Here is a tiny trained network, its code and every weight. The questions are about switching its units off for an input and a class, where a switched-off unit gives its printed mean instead of its output.

import numpy as np


def w(rows, s, z=0):
    codes = np.array(rows[::2]) - 128.0
    scale = np.full(codes.shape[1], s)
    scale[-1] = z or s
    return codes * scale


def f(y):
    return y / 2 * (1 + np.tanh(0.7978845608 * (y + 0.044715 * y**3)))


def log_softmax(a):
    a = a - a.max(-1, keepdims=True)
    return a - np.log(np.exp(a).sum(-1, keepdims=True))


def net(x, mask):
    res = np.array(x, float).reshape(1, 6) / 4 @ E
    y = f(res @ A[0][:, :-1].T + A[0][:, -1])
    res = res + np.where(mask, y, B[0][:, -1]) @ B[0][:, :-1]
    return log_softmax(res[-1] @ U[:, :-1].T + U[:, -1])


A, B = {}, {}
E = w([
[122,113,133,132,121,131,125],'x0',
[52,149,142,161,189,198,219],'x1',
[146,95,92,67,201,186,89],'x2',
[137,158,115,120,140,128,137],'x3',
[108,137,249,135,147,54,61],'x4',
[42,189,90,112,86,112,94],'x5',
],0.012)
A[0] = w([
[108,66,61,64,166,141,86,96],'neuron 0',
[192,105,72,113,89,54,79,3],'neuron 1',
[158,89,11,141,71,161,170,39],'neuron 2',
[233,70,137,181,131,136,188,88],'neuron 3',
[13,146,60,82,58,132,90,20],'neuron 4',
[133,115,80,212,70,47,181,65],'neuron 5',
],0.012,0.0037)
B[0] = w([
[181,213,170,193,103,229,106,225],'neuron 0',
[50,88,40,220,164,117,204,247],'neuron 1',
[31,113,230,110,168,36,37,243],'neuron 2',
[151,142,76,38,63,109,205,229],'neuron 3',
[208,86,110,44,92,112,234,241],'neuron 4',
[215,156,144,206,176,254,27,205],'neuron 5',
],0.0096,0.011)
U = w([
[2,119,102,216,156,178,253,252],'0',
[224,126,141,40,58,109,178,31],'1',
[196,188,160,151,106,237,48,96],'2',
[58,127,221,99,130,56,63,99],'3',
],0.0085,0.0025)

Each question gives the input, the list of numbers given to net, and the class t.
The units are the neurons (one row each of A and B). Each row of codes is followed by its name. A weight is (code - 128) times the scale printed after its matrix; where a second scale follows, it is the last column's (A, B and U).
mask holds one flag per neuron, in row order. A switched-off neuron (its flag False) gives its mean, the last column of its row in B, instead of its output. The means were averaged over made-up inputs and are rounded, as every weight is.
A unit's drop is (log p(t) with every unit on - log p(t) with that unit switched off) / (log p(t) with every unit on - log p(t) with every unit switched off).
The circuit of an input: a set's keep is (log p(t) with only the set's units on - log p(t) with every unit switched off) / (log p(t) with every unit on - log p(t) with every unit switched off). Starting from all 6 units, units are removed one at a time, each time the one whose removal leaves the highest keep (on an exact tie, the one counted first), for as long as the keep stays at least 0.8.
units of the circuit, in order: the units of the circuit, biggest drop first
unit that matters most: the unit with the biggest drop
k most important neurons: the k neurons with the biggest drops, biggest first
drop when u is switched off: that unit's drop, to one decimal
input [-6,-3,4,8,-8,7], class 3: units of the circuit, in order : [neuron 2]
input [7,4,-6,-8,-6,6], class 1: 3 most important neurons : [neuron 4; neuron 1; neuron 0]
input [0,5,3,5,3,6], class 1: units of the circuit, in order : [neuron 1; neuron 4]
input [4,-7,-7,2,-3,-4], class 0: 2 most important neurons : [neuron 1; neuron 0]
input [3,6,2,-2,-5,-7], class 1: 2 most important neurons : [neuron 3; neuron 1]
input [3,-2,7,7,7,-8], class 1: 2 most important neurons : [neuron 3; neuron 5]
input [2,2,-3,-8,2,2], class 2: 4 most important neurons : [neuron 1; neuron 2; neuron 3; neuron 4]
input [6,7,8,-1,0,-6], class 2: 2 most important neurons : [neuron 1; neuron 0]
input [6,-2,-6,8,-2,6], class 1: 2 most important neurons : [neuron 4; neuron 0]
input [-1,4,-5,-6,-2,-6], class 1: 3 most important neurons : [neuron 3; neuron 1; neuron 0]
input [1,-5,-1,4,4,5], class 0: 2 most important neurons : [neuron 1; neuron 2]
input [5,2,-7,-3,-7,1], class 2: 2 most important neurons : [neuron 5; neuron 1]
input [-6,5,-7,2,-7,6], class 2: 3 most important neurons : [neuron 5; neuron 1; neuron 3]
input [-3,4,2,4,5,8], class 1: unit that matters most : neuron 4
input [5,2,0,7,3,1], class 3: units of the circuit, in order : [neuron 1; neuron 0]
input [-3,-8,-5,-3,-1,-4], class 0: drop when neuron 1 is switched off : 1.3
input [2,-6,-4,2,-8,1], class 3: drop when neuron 2 is switched off : 1.7
input [-5,-3,4,2,-8,3], class 3: drop when neuron 2 is switched off : 1.5
